Below are the code and all the weights of a small trained network. Each question names an input and a class and asks about switching units off, where a switched-off unit gives its printed mean instead of its output.

import numpy as np


def w(rows, s, z=0):
    codes = np.array(rows[::2]) - 128.0
    scale = np.full(codes.shape[1], s)
    scale[-1] = z or s
    return codes * scale


def f(y):
    return np.maximum(y, 0)


def log_softmax(a):
    a = a - a.max(-1, keepdims=True)
    return a - np.log(np.exp(a).sum(-1, keepdims=True))


def net(x, mask):
    res = np.array(x, float).reshape(1, 8) / 4 @ E
    y = f(res @ A[0][:, :-1].T + A[0][:, -1])
    res = res + np.where(mask, y, B[0][:, -1]) @ B[0][:, :-1]
    return log_softmax(res[-1] @ U[:, :-1].T + U[:, -1])


A, B = {}, {}
E = w([
[247,121,103,237,181,238,116,178,112,133],'x0',
[112,78,83,128,41,99,134,145,72,120],'x1',
[212,52,26,189,73,113,79,161,160,60],'x2',
[204,145,142,92,90,165,147,151,236,54],'x3',
[168,150,172,224,159,146,3,143,116,192],'x4',
[88,77,132,137,95,30,100,243,143,171],'x5',
[179,168,167,92,163,60,117,179,143,113],'x6',
[96,161,183,183,138,173,71,104,150,70],'x7',
],0.0079)
A[0] = w([
[193,158,111,146,102,166,59,105,213,95,174],'n1',
[126,91,73,93,39,78,146,201,162,115,178],'n2',
[126,23,132,77,77,65,136,169,150,143,159],'n3',
[190,84,56,196,110,198,140,57,135,36,227],'n4',
[100,109,144,152,174,101,114,134,47,191,222],'n5',
[51,104,122,84,97,58,156,75,110,141,153],'n6',
[151,65,65,143,114,43,171,153,142,135,151],'n7',
[72,159,193,82,134,132,136,56,137,144,204],'n8',
[177,139,61,106,113,167,158,145,133,60,200],'n9',
[138,163,104,171,122,154,114,129,103,118,155],'n10',
[202,110,55,212,120,159,54,141,167,120,163],'n11',
[89,102,122,99,129,69,167,194,222,75,254],'n12',
[174,206,202,156,154,202,162,166,189,93,216],'n13',
[52,132,122,156,161,129,140,91,132,88,148],'n14',
[138,44,69,150,80,96,107,254,156,70,211],'n15',
[137,136,106,193,123,113,92,150,60,185,166],'n16',
[120,185,168,72,182,144,201,53,90,137,231],'n17',
[129,164,133,148,148,173,55,155,173,96,189],'n18',
[127,146,100,190,154,150,77,151,28,188,172],'n19',
[183,71,121,124,76,104,128,162,149,124,171],'n20',
[122,74,153,166,118,116,132,179,50,159,195],'n21',
],0.0088,0.0037)
B[0] = w([
[139,118,125,144,148,71,109,111,161,55,219],'n1',
[157,187,84,193,108,81,128,189,53,95,227],'n2',
[112,158,92,171,94,36,109,188,27,126,216],'n3',
[106,59,155,176,129,176,219,37,115,43,251],'n4',
[107,108,137,86,72,229,84,135,177,220,215],'n5',
[45,133,2,76,10,120,141,130,111,174,221],'n6',
[147,116,114,111,63,129,126,191,59,140,202],'n7',
[89,186,78,52,109,94,117,74,230,129,225],'n8',
[135,115,121,123,143,151,201,134,76,86,205],'n9',
[144,100,146,164,134,144,129,110,151,117,174],'n10',
[93,83,178,167,106,130,116,86,131,109,240],'n11',
[134,202,108,133,144,63,96,152,91,111,227],'n12',
[188,145,176,97,200,120,128,168,222,86,249],'n13',
[117,118,120,131,129,158,127,98,186,150,170],'n14',
[183,83,110,252,92,116,116,146,69,83,249],'n15',
[133,35,179,181,86,197,37,128,103,208,203],'n16',
[156,176,70,55,108,182,167,160,163,196,244],'n17',
[96,126,187,144,170,90,114,123,203,114,204],'n18',
[153,40,199,136,167,224,99,111,134,227,226],'n19',
[145,144,134,187,150,115,125,106,66,102,194],'n20',
[144,152,137,162,100,161,94,175,120,177,194],'n21',
],0.0076,0.012)
U = w([
[29,186,28,51,64,98,145,107,159,163,154],'0',
[140,78,181,151,130,169,56,130,140,228,116],'1',
[212,164,68,102,174,182,254,109,131,104,153],'2',
[187,224,191,93,222,76,111,179,223,98,196],'3',
[123,71,142,175,132,118,162,51,145,19,3],'4',
[163,154,81,179,98,68,119,207,22,99,100],'5',
],0.0081,0.0011)

Each question gives the input, the list of numbers given to net, and the class t.
The units are the neurons (one row each of A and B). Each row of codes is followed by its name. A weight is (code - 128) times the scale printed after its matrix; where a second scale follows, it is the last column's (A, B and U).
mask holds one flag per neuron, in row order. A switched-off neuron (its flag False) gives its mean, the last column of its row in B, instead of its output. The means were averaged over made-up inputs and are rounded, as every weight is.
A unit's drop is (log p(t) with every unit on - log p(t) with that unit switched off) / (log p(t) with every unit on - log p(t) with every unit switched off).
The circuit of an input: a set's keep is (log p(t) with only the set's units on - log p(t) with every unit switched off) / (log p(t) with every unit on - log p(t) with every unit switched off). Starting from the 12 units with the biggest drops (on a tie, the unit counted first), units are removed one at a time, each time the one whose removal leaves the highest keep (on an exact tie, the one counted first), for as long as the keep stays at least 0.8.
units of the circuit, in order: the units of the circuit, biggest drop first
unit that matters most: the unit with the biggest drop
top k neurons: the k neurons with the biggest drops, biggest first
drop of u: that unit's drop, to one decimal
input [-6,6,-7,6,8,8,5,8], class 3: top 3 neurons : n17, n18, n7
input [2,3,-3,3,0,-6,0,8], class 3: units of the circuit, in order : n13
input [-8,-3,3,4,3,-7,-2,4], class 3: units of the circuit, in order : n15, n11, n6
input [1,-1,-7,4,-7,2,3,5], class 3: top 2 neurons : n13, n5
input [4,-8,2,6,6,-4,-4,1], class 4: top 2 neurons : n4, n11
input [0,-4,-6,2,-7,-5,7,1], class 3: top 2 neurons : n13, n4
input [2,7,-4,-8,-3,2,-8,-1], class 1: top 2 neurons : n19, n16
input [8,-1,7,-8,-1,-1,8,6], class 1: top 3 neurons : n19, n16, n21
input [6,-3,-3,-8,-5,-5,0,-3], class 1: top 2 neurons : n19, n5
input [0,-5,3,-4,-7,-7,-7,3], class 2: top 2 neurons : n17, n11
input [8,8,8,-2,5,3,8,7], class 4: top 4 neurons : n4, n15, n1, n11
input [-5,-5,2,2,1,-6,-4,-5], class 0: top 2 neurons : n15, n13
input [3,-8,2,0,2,0,-5,-2], class 4: drop of n20 : 0.0
input [1,-6,8,-1,8,-8,-8,-6], class 4: drop of n4 : 0.1
input [7,2,-7,2,2,1,0,8], class 3: drop of n13 : 0.8
input [0,-7,-8,-4,0,2,-7,4], class 0: unit that matters most : n8
